Here is a tiny trained network, its code and every weight. The questions are about switching its units off for an input and a target symbol, where a switched-off unit gives its printed mean instead of its output.

import numpy as np


def w(rows, s, z=0):
    codes = np.array(rows[::2]) - 128.0
    scale = np.full(codes.shape[1], s)
    scale[-1] = z or s
    return codes * scale


def f(y):
    return y / 2 * (1 + np.tanh(0.7978845608 * (y + 0.044715 * y**3)))


def softmax(a):
    e = np.exp(a - a.max(-1, keepdims=True))
    return e / e.sum(-1, keepdims=True)


def log_softmax(a):
    a = a - a.max(-1, keepdims=True)
    return a - np.log(np.exp(a).sum(-1, keepdims=True))


def net(x, mask):
    ids = ['ΓΘΛΞαδεζημπστψω'.index(c) for c in x.split()]
    T = len(ids)
    res = E[ids] + P[:T]
    u = 0
    for l in range(2):
        r = res
        for j in range(3):
            rows = slice(2 * j, 2 * j + 2)
            q, k, v = (r @ M[l][rows].T for M in (Q, K, V))
            z = softmax(np.where(np.tri(T) > 0, q @ k.T / 2**0.5, -1e9)) @ v
            o = O[l][rows]
            res = res + np.where(mask[u + j], z, o[:, -1]) @ o[:, :-1]
        u += 3
        y = f(res @ A[l][:, :-1].T + A[l][:, -1])
        res = res + np.where(mask[u : u + 16], y, B[l][:, -1]) @ B[l][:, :-1]
        u += 16
    return log_softmax(res[-1] @ U[:, :-1].T + U[:, -1])


Q, K, V, O, A, B = {}, {}, {}, {}, {}, {}
E = w([
[110,156,114,57,181,198,173],'Γ',
[188,135,136,91,100,43,58],'Θ',
[189,85,157,69,81,43,61],'Λ',
[178,90,85,126,165,93,101],'Ξ',
[124,188,180,62,105,163,99],'α',
[154,128,30,74,116,83,189],'δ',
[134,113,34,77,95,44,170],'ε',
[171,80,112,198,140,65,136],'ζ',
[34,173,60,132,41,99,127],'η',
[115,163,89,222,168,65,111],'μ',
[174,153,177,103,191,163,46],'π',
[136,34,79,104,59,86,164],'σ',
[151,63,123,128,6,130,120],'τ',
[153,147,188,176,164,75,247],'ψ',
[79,238,224,44,131,94,190],'ω',
],0.017)
P = w([
[157,94,219,51,200,113,78],'0',
[176,218,72,69,127,95,111],'1',
[145,214,75,91,118,112,105],'2',
[120,195,130,137,114,128,102],'3',
[71,164,100,113,123,133,126],'4',
[52,136,158,149,124,153,138],'5',
[38,99,177,148,137,163,145],'6',
[2,45,186,94,141,149,148],'7',
],0.0087)
Q[0] = w([
[124,67,116,128,117,174,207],'L0H0',
[117,105,196,70,102,140,151],'L0H0',
[101,108,141,150,183,89,25],'L0H1',
[106,148,1,172,82,123,161],'L0H1',
[127,79,53,75,136,122,127],'L0H2',
[137,137,103,98,140,116,98],'L0H2',
],0.0061)
K[0] = w([
[120,79,153,121,56,123,153],'L0H0',
[68,146,132,62,71,97,104],'L0H0',
[120,147,111,214,253,45,46],'L0H1',
[119,41,101,40,59,181,94],'L0H1',
[211,72,70,110,54,146,168],'L0H2',
[106,94,186,169,93,239,62],'L0H2',
],0.0068)
V[0] = w([
[152,182,125,149,135,70,140],'L0H0',
[123,88,98,109,105,132,104],'L0H0',
[74,107,102,1,78,158,72],'L0H1',
[127,129,101,110,171,96,117],'L0H1',
[124,91,144,147,138,153,123],'L0H2',
[124,148,135,118,96,103,189],'L0H2',
],0.0095)
O[0] = w([
[97,88,46,63,110,116,146,252],'L0H0',
[150,113,239,115,108,111,193,84],'L0H0',
[196,151,192,181,99,122,129,74],'L0H1',
[105,111,104,254,182,167,135,193],'L0H1',
[212,129,75,178,96,186,129,58],'L0H2',
[44,95,115,178,121,187,65,194],'L0H2',
],0.0072,0.0048)
A[0] = w([
[159,153,245,107,117,121,73,106],'L0N0',
[143,89,141,200,169,113,7,182],'L0N1',
[93,141,160,132,210,44,236,230],'L0N2',
[172,73,122,76,178,136,170,104],'L0N3',
[99,97,95,85,138,208,17,227],'L0N4',
[106,236,173,120,166,192,157,195],'L0N5',
[127,208,164,120,141,177,190,231],'L0N6',
[76,150,65,115,146,155,86,129],'L0N7',
[135,55,70,253,71,188,202,253],'L0N8',
[203,83,57,88,32,181,123,126],'L0N9',
[71,197,117,78,120,86,128,190],'L0N10',
[142,126,127,57,209,106,115,165],'L0N11',
[117,165,106,15,115,130,132,79],'L0N12',
[176,117,169,84,171,147,93,127],'L0N13',
[112,70,206,63,61,143,200,187],'L0N14',
[140,121,162,191,134,76,95,215],'L0N15',
],0.008,0.0031)
B[0] = w([
[125,170,169,120,132,115,133,147],'L0N0',
[108,157,25,116,64,134,155,165],'L0N1',
[42,79,149,155,124,66,101,254],'L0N2',
[178,48,151,167,165,139,184,143],'L0N3',
[192,232,78,115,129,66,211,188],'L0N4',
[142,158,44,147,109,108,146,176],'L0N5',
[85,118,106,188,93,43,137,165],'L0N6',
[128,166,155,170,93,114,117,194],'L0N7',
[72,145,92,95,59,89,94,190],'L0N8',
[157,193,146,207,85,135,92,145],'L0N9',
[203,123,164,158,116,144,155,223],'L0N10',
[100,167,159,150,161,104,157,185],'L0N11',
[117,160,65,175,95,138,101,173],'L0N12',
[214,226,142,149,169,168,179,134],'L0N13',
[72,174,86,160,3,111,77,174],'L0N14',
[167,55,65,108,142,64,178,155],'L0N15',
],0.0063,0.0083)
Q[1] = w([
[100,153,75,91,95,142,99],'L1H0',
[116,80,100,125,148,199,133],'L1H0',
[160,124,101,101,116,94,201],'L1H1',
[159,108,217,115,159,202,137],'L1H1',
[67,152,56,173,110,93,150],'L1H2',
[153,100,44,85,19,122,255],'L1H2',
],0.0089)
K[1] = w([
[104,71,203,90,132,141,230],'L1H0',
[124,93,187,134,138,80,176],'L1H0',
[42,91,120,161,81,177,83],'L1H1',
[254,134,145,102,219,170,134],'L1H1',
[33,115,105,97,58,105,165],'L1H2',
[45,110,103,184,118,114,129],'L1H2',
],0.0071)
V[1] = w([
[78,137,174,138,117,99,183],'L1H0',
[155,107,155,129,191,88,134],'L1H0',
[152,41,67,96,176,2,149],'L1H1',
[133,36,97,163,49,127,108],'L1H1',
[107,201,127,179,152,36,81],'L1H2',
[24,96,204,129,114,53,163],'L1H2',
],0.0084)
O[1] = w([
[163,100,175,195,77,104,98,160],'L1H0',
[123,170,183,165,162,95,148,138],'L1H0',
[116,107,46,74,117,90,214,191],'L1H1',
[157,91,49,156,102,185,94,163],'L1H1',
[91,163,134,153,254,69,62,223],'L1H2',
[152,109,125,139,130,57,98,255],'L1H2',
],0.0078,0.021)
A[1] = w([
[168,128,153,137,108,128,69,253],'L1N0',
[60,103,151,78,150,152,190,106],'L1N1',
[141,123,131,149,116,173,68,37],'L1N2',
[147,138,160,117,162,88,155,15],'L1N3',
[154,91,80,126,171,138,118,253],'L1N4',
[199,165,161,93,151,178,106,169],'L1N5',
[88,88,61,139,74,91,133,99],'L1N6',
[97,132,151,173,163,76,117,188],'L1N7',
[223,144,69,194,87,149,106,139],'L1N8',
[171,142,154,86,94,96,103,182],'L1N9',
[146,164,127,10,177,173,186,137],'L1N10',
[101,138,132,102,108,90,104,102],'L1N11',
[168,158,50,111,71,154,135,195],'L1N12',
[116,115,157,95,55,138,161,125],'L1N13',
[77,121,117,118,147,137,124,104],'L1N14',
[99,188,137,175,159,132,110,141],'L1N15',
],0.012,0.0036)
B[1] = w([
[112,167,63,182,130,153,156,152],'L1N0',
[136,121,116,219,89,92,124,133],'L1N1',
[254,194,54,73,224,109,92,136],'L1N2',
[162,157,126,120,137,136,83,163],'L1N3',
[45,206,140,146,86,132,173,174],'L1N4',
[82,183,128,128,64,112,79,132],'L1N5',
[111,161,136,81,176,106,161,246],'L1N6',
[182,138,63,105,94,142,106,255],'L1N7',
[28,116,124,153,181,68,98,161],'L1N8',
[107,121,73,98,148,141,210,143],'L1N9',
[114,162,101,145,225,136,174,138],'L1N10',
[156,94,84,134,166,153,122,185],'L1N11',
[86,119,165,119,113,100,169,153],'L1N12',
[119,164,186,90,196,130,9,129],'L1N13',
[104,113,86,90,146,136,134,145],'L1N14',
[121,89,140,57,110,94,106,176],'L1N15',
],0.0077,0.03)
U = w([
[162,171,151,189,140,16,135,153],'Γ',
[102,121,54,45,153,199,107,154],'Θ',
[136,41,121,70,152,133,136,142],'Λ',
[103,129,134,94,77,151,216,160],'Ξ',
[145,109,238,90,180,84,94,92],'α',
[188,113,131,185,209,152,162,118],'δ',
[108,161,147,77,202,185,123,149],'ε',
[182,120,116,133,54,123,172,139],'ζ',
[32,121,198,177,140,106,108,89],'η',
[162,102,105,211,43,127,119,254],'μ',
[195,92,146,85,225,164,133,87],'π',
[255,139,83,145,40,143,181,96],'σ',
[210,70,101,97,144,138,33,18],'τ',
[148,167,145,88,74,134,122,59],'ψ',
[103,137,116,197,214,189,65,40],'ω',
],0.0069,0.0061)

Each question gives the input, a string of symbols that net reads in full, and the target symbol t.
The units are the heads (2 rows each of Q, K, V and O) and the neurons (one row each of A and B). Each row of codes is followed by its name. A weight is (code - 128) times the scale printed after its matrix; where a second scale follows, it is the last column's (O, A, B and U).
mask holds one flag per unit, layer by layer, with each layer's heads first. A switched-off unit (its flag False) gives its mean, the last column of its rows in O or B, instead of its output. The means were averaged over made-up inputs and are rounded, as every weight is.
A unit's drop is (log p(t) with every unit on - log p(t) with that unit switched off) / (log p(t) with every unit on - log p(t) with every unit switched off).
The circuit of an input: a set's keep is (log p(t) with only the set's units on - log p(t) with every unit switched off) / (log p(t) with every unit on - log p(t) with every unit switched off). Starting from the 12 units with the biggest drops (on a tie, the unit counted first), units are removed one at a time, each time the one whose removal leaves the highest keep (on an exact tie, the one counted first), for as long as the keep stays at least 0.8.
units of the circuit, in order: the units of the circuit, biggest drop first
most important unit: the unit with the biggest drop
top k neurons: the k neurons with the biggest drops, biggest first
k most important neurons of layer l: the k neurons of layer l with the biggest drops, biggest first
heads that matter: for each layer, one digit per head in row order, 1 if its drop is at least 0.15 and else 0, layers parted by /
input Γ μ α ψ Θ Γ μ Λ, target Θ: units of the circuit, in order -> L0H1
input ω μ μ ζ Θ Θ, target Θ: units of the circuit, in order -> L0H0; L1H2; L0H1
input Λ ω η, target τ: heads that matter -> 000 / 011
input Γ Λ Ξ ζ ζ π, target ε: units of the circuit, in order -> L1H2; L1N7; L0N2
input Ξ Θ ζ Γ, target Ξ: heads that matter -> 010 / 011
input ψ ζ ψ μ μ μ ψ τ, target Γ: 4 most important neurons of layer 0 -> L0N14; L0N2; L0N4; L0N9
input Ξ ω ε Λ, target τ: heads that matter -> 001 / 011
input σ η Λ σ σ, target η: top 3 neurons -> L1N8; L1N7; L1N12
input ψ α ψ Λ ε ε ψ π, target Γ: heads that matter -> 010 / 001
input Γ Λ Λ Λ, target σ: top 2 neurons -> L0N0; L1N6
input ψ Ξ π ω μ α, target τ: heads that matter -> 000 / 011
input α η Ξ μ σ ζ Ξ, target η: 2 most important neurons of layer 0 -> L0N14; L0N4
input ζ ψ ψ ζ ω Θ Λ, target τ: 3 most important neurons of layer 1 -> L1N6; L1N4; L1N7
input ζ Λ Λ ω μ ζ, target τ: most important unit -> L0N6
input ψ Γ ω Ξ, target τ: heads that matter -> 001 / 011
input ζ ω ζ, target τ: 2 most important neurons of layer 1 -> L1N7; L1N6
input ω Λ μ σ Γ, target η: top 2 neurons -> L0N8; L0N10
input Λ ψ η σ τ, target ω: heads that matter -> 000 / 010
input Γ σ ζ, target η: heads that matter -> 000 / 011
input ψ π μ Θ π α μ, target Θ: heads that matter -> 000 / 000
input ω Λ μ, target τ: heads that matter -> 001 / 011
input δ ψ Γ, target Γ: heads that matter -> 000 / 000
input Λ σ η μ Ξ ω Ξ, target τ: 4 most important neurons of layer 1 -> L1N7; L1N6; L1N15; L1N8
input ψ σ Θ ψ Ξ Θ Γ α, target Γ: 2 most important neurons of layer 1 -> L1N7; L1N14
input Λ ω μ ζ π σ μ, target η: 3 most important neurons of layer 0 -> L0N14; L0N10; L0N8
input Γ ζ α η ψ δ τ Γ, target ω: most important neuron of layer 1 -> L1N8
input ζ ω α ψ ζ Ξ η σ, target η: most important unit -> L0N14
input σ ζ Θ ψ Ξ ω Γ, target τ: top 3 neurons -> L1N7; L1N15; L1N6
